Below is a small trained network, with its code and all its weights. Each question gives an input and a target symbol and asks what happens when units are switched off, that is, made to give their printed mean instead of their output.

import numpy as np


def w(rows, s, z=0):
    codes = np.array(rows[::2]) - 128.0
    scale = np.full(codes.shape[1], s)
    scale[-1] = z or s
    return codes * scale


def norm(h):
    return h / np.sqrt((h * h).mean(-1, keepdims=True) + 1e-5)


def f(y):
    return np.maximum(y, 0)


def softmax(a):
    e = np.exp(a - a.max(-1, keepdims=True))
    return e / e.sum(-1, keepdims=True)


def log_softmax(a):
    a = a - a.max(-1, keepdims=True)
    return a - np.log(np.exp(a).sum(-1, keepdims=True))


def net(x, mask):
    ids = ['αβγδεηθξπφψω'.index(c) for c in x.split()]
    T = len(ids)
    res = E[ids] + P[:T]
    u = 0
    for l in range(3):
        r = norm(res)
        for j in range(2):
            rows = slice(2 * j, 2 * j + 2)
            q, k, v = (r @ M[l][rows].T for M in (Q, K, V))
            z = softmax(np.where(np.tri(T) > 0, q @ k.T / 2**0.5, -1e9)) @ v
            o = O[l][rows]
            res = res + np.where(mask[u + j], z, o[:, -1]) @ o[:, :-1]
        u += 2
        y = f(norm(res) @ A[l][:, :-1].T + A[l][:, -1])
        res = res + np.where(mask[u : u + 4], y, B[l][:, -1]) @ B[l][:, :-1]
        u += 4
    return log_softmax(norm(res)[-1] @ U[:, :-1].T + U[:, -1])


Q, K, V, O, A, B = {}, {}, {}, {}, {}, {}
E = w([
[109,153,88,122,164,180],'α',
[68,51,33,81,196,70],'β',
[182,93,93,64,131,167],'γ',
[54,32,185,123,150,135],'δ',
[214,179,230,208,129,137],'ε',
[108,95,174,196,160,125],'η',
[230,104,81,135,86,120],'θ',
[87,153,147,50,96,96],'ξ',
[202,79,122,187,69,157],'π',
[253,118,188,148,98,88],'φ',
[76,184,186,162,86,175],'ψ',
[89,102,156,114,181,36],'ω',
],0.016)
P = w([
[229,31,236,175,169,124],'0',
[96,172,148,134,2,203],'1',
[230,59,205,186,204,87],'2',
[88,194,143,138,6,189],'3',
[212,35,210,194,219,95],'4',
[96,204,141,124,13,194],'5',
[202,23,220,195,242,103],'6',
[97,205,141,124,11,192],'7',
[210,23,213,195,235,111],'8',
[102,204,142,126,9,193],'9',
],0.0054)
Q[0] = w([
[119,152,58,227,76,87],'0.h1',
[135,209,85,134,73,221],'0.h1',
[131,156,93,151,63,231],'0.h2',
[110,151,159,2,117,175],'0.h2',
],0.0075)
K[0] = w([
[101,180,94,171,191,135],'0.h1',
[138,183,146,112,108,176],'0.h1',
[164,163,114,171,69,254],'0.h2',
[114,140,139,66,130,176],'0.h2',
],0.0095)
V[0] = w([
[43,85,117,145,197,116],'0.h1',
[186,179,155,104,72,153],'0.h1',
[125,192,2,199,63,104],'0.h2',
[73,103,139,112,169,80],'0.h2',
],0.0051)
O[0] = w([
[205,132,153,151,119,219,75],'0.h1',
[164,103,100,184,56,130,168],'0.h1',
[154,101,114,64,156,237,2],'0.h2',
[155,28,2,84,57,93,112],'0.h2',
],0.0073,0.0034)
A[0] = w([
[106,86,176,202,137,126,59],'0.n1',
[148,168,89,170,44,254,196],'0.n2',
[60,160,193,147,45,110,252],'0.n3',
[76,180,81,139,81,203,147],'0.n4',
],0.0085,0.0016)
B[0] = w([
[160,116,53,117,157,155,218],'0.n1',
[208,87,49,154,159,19,218],'0.n2',
[245,123,132,88,62,246,254],'0.n3',
[166,47,2,5,63,186,168],'0.n4',
],0.0074,0.0059)
Q[1] = w([
[203,146,169,154,9,192],'1.h1',
[49,255,6,154,124,197],'1.h1',
[109,154,93,32,135,110],'1.h2',
[94,188,89,110,191,87],'1.h2',
],0.007)
K[1] = w([
[254,116,165,161,20,201],'1.h1',
[167,63,122,179,149,141],'1.h1',
[126,47,54,23,156,89],'1.h2',
[38,79,90,92,147,103],'1.h2',
],0.0085)
V[1] = w([
[177,136,156,84,44,165],'1.h1',
[78,117,123,191,167,79],'1.h1',
[154,77,126,254,86,96],'1.h2',
[112,58,80,118,120,140],'1.h2',
],0.0068)
O[1] = w([
[128,110,141,154,162,116,234],'1.h1',
[254,136,93,108,133,111,49],'1.h1',
[68,200,131,110,157,111,253],'1.h2',
[114,178,95,149,61,73,108],'1.h2',
],0.0099,0.0059)
A[1] = w([
[130,52,161,11,72,146,194],'1.n1',
[135,115,194,192,119,169,182],'1.n2',
[116,162,205,130,131,55,135],'1.n3',
[43,103,105,55,90,180,4],'1.n4',
],0.011,0.0019)
B[1] = w([
[84,132,88,126,165,94,216],'1.n1',
[73,99,107,110,156,113,255],'1.n2',
[127,107,138,145,71,176,228],'1.n3',
[143,247,199,118,182,62,173],'1.n4',
],0.012,0.0072)
Q[2] = w([
[67,150,167,140,161,35],'2.h1',
[130,106,208,255,82,208],'2.h1',
[129,174,124,121,37,207],'2.h2',
[169,65,104,99,148,33],'2.h2',
],0.0091)
K[2] = w([
[70,171,166,94,83,79],'2.h1',
[131,148,191,184,156,162],'2.h1',
[108,81,148,173,91,130],'2.h2',
[184,116,8,67,136,83],'2.h2',
],0.012)
V[2] = w([
[134,62,106,231,191,255],'2.h1',
[156,100,150,164,187,174],'2.h1',
[147,154,111,130,139,136],'2.h2',
[69,81,193,144,88,133],'2.h2',
],0.0065)
O[2] = w([
[66,204,108,53,201,145,255],'2.h1',
[174,78,91,128,84,76,236],'2.h1',
[13,133,83,254,33,132,106],'2.h2',
[116,139,123,48,59,118,152],'2.h2',
],0.007,0.00098)
A[2] = w([
[46,107,128,136,112,102,3],'2.n1',
[118,226,60,93,148,224,133],'2.n2',
[202,79,1,60,130,197,105],'2.n3',
[137,136,175,131,249,158,151],'2.n4',
],0.0086,0.0018)
B[2] = w([
[88,140,58,238,128,222,163],'2.n1',
[222,130,54,229,94,171,199],'2.n2',
[65,111,254,84,134,146,194],'2.n3',
[89,141,197,151,191,22,254],'2.n4',
],0.0087,0.0068)
U = w([
[187,188,152,214,162,151,100],'α',
[129,53,103,32,154,46,105],'β',
[112,135,204,49,79,179,228],'γ',
[120,115,26,81,141,174,221],'δ',
[65,151,229,75,201,95,58],'ε',
[135,233,111,56,128,76,230],'η',
[184,155,107,133,64,195,255],'θ',
[59,98,153,199,50,135,97],'ξ',
[124,174,42,131,115,35,50],'π',
[225,54,215,104,132,193,95],'φ',
[94,128,128,134,177,251,119],'ψ',
[221,51,123,153,109,66,96],'ω',
],0.014,0.0044)

Each question gives the input, a string of symbols that net reads in full, and the target symbol t.
The units are the heads (2 rows each of Q, K, V and O) and the neurons (one row each of A and B). Each row of codes is followed by its name. A weight is (code - 128) times the scale printed after its matrix; where a second scale follows, it is the last column's (O, A, B and U).
mask holds one flag per unit, layer by layer, with each layer's heads first. A switched-off unit (its flag False) gives its mean, the last column of its rows in O or B, instead of its output. The means were averaged over made-up inputs and are rounded, as every weight is.
A unit's drop is (log p(t) with every unit on - log p(t) with that unit switched off) / (log p(t) with every unit on - log p(t) with every unit switched off).
The circuit of an input: a set's keep is (log p(t) with only the set's units on - log p(t) with every unit switched off) / (log p(t) with every unit on - log p(t) with every unit switched off). Starting from the 12 units with the biggest drops (on a tie, the unit counted first), units are removed one at a time, each time the one whose removal leaves the highest keep (on an exact tie, the one counted first), for as long as the keep stays at least 0.8.
units of the circuit, in order: the units of the circuit, biggest drop first
most important unit: the unit with the biggest drop
k most important neurons: the k neurons with the biggest drops, biggest first
k most important neurons of layer l: the k neurons of layer l with the biggest drops, biggest first
heads that matter: for each layer, one digit per head in row order, 1 if its drop is at least 0.15 and else 0, layers parted by /
input ξ θ δ, target ξ: most important unit -> 0.h2
input φ ε ω δ α, target α: units of the circuit, in order -> (1.n2, 2.n2)
input ε γ ε β ξ, target ξ: heads that matter -> 01 / 00 / 10
input ω ω δ π γ, target ω: 3 most important neurons of layer 1 -> (1.n2, 1.n3, 1.n4)
input δ ε π ε δ α ε ψ, target θ: units of the circuit, in order -> (2.n2, 0.n3)
input φ ξ η γ ξ γ ε ξ π, target ξ: heads that matter -> 00 / 10 / 10
input γ ξ γ ψ, target θ: units of the circuit, in order -> (0.n3, 2.n2)
input γ π γ, target γ: heads that matter -> 01 / 00 / 01
input ω ε ε π φ, target ε: 3 most important neurons of layer 1 -> (1.n2, 1.n4, 1.n3)
input φ δ ε γ γ, target ε: 2 most important neurons -> (0.n2, 0.n4)
input α γ ψ ε θ θ, target ω: heads that matter -> 01 / 00 / 00
input η γ ε π ε ε γ ε ε β, target π: heads that matter -> 00 / 11 / 00
input θ γ ξ φ δ, target ξ: 2 most important neurons of layer 2 -> (2.n1, 2.n3)
input γ ψ α, target α: units of the circuit, in order -> (2.n2, 1.n2)
input η ε γ θ ε η ξ θ γ α, target δ: units of the circuit, in order -> (0.n4)
input α ω ε ε φ, target ε: heads that matter -> 10 / 01 / 10
input γ π ε θ, target ω: units of the circuit, in order -> (0.n2, 1.n2, 2.n3)
input ε φ ε ξ θ, target ξ: heads that matter -> 10 / 10 / 00
input δ δ φ ψ θ ξ θ, target ξ: heads that matter -> 00 / 10 / 00
input θ ε δ ξ π φ γ, target ξ: 2 most important neurons of layer 0 -> (0.n3, 0.n1)
input ε γ ω β, target π: 2 most important neurons -> (0.n2, 1.n4)
input γ β β ε ξ π ε γ θ, target ε: 2 most important neurons of layer 0 -> (0.n2, 0.n4)
input γ δ γ π γ, target γ: heads that matter -> 01 / 01 / 01
input ψ η θ, target ψ: heads that matter -> 00 / 11 / 10
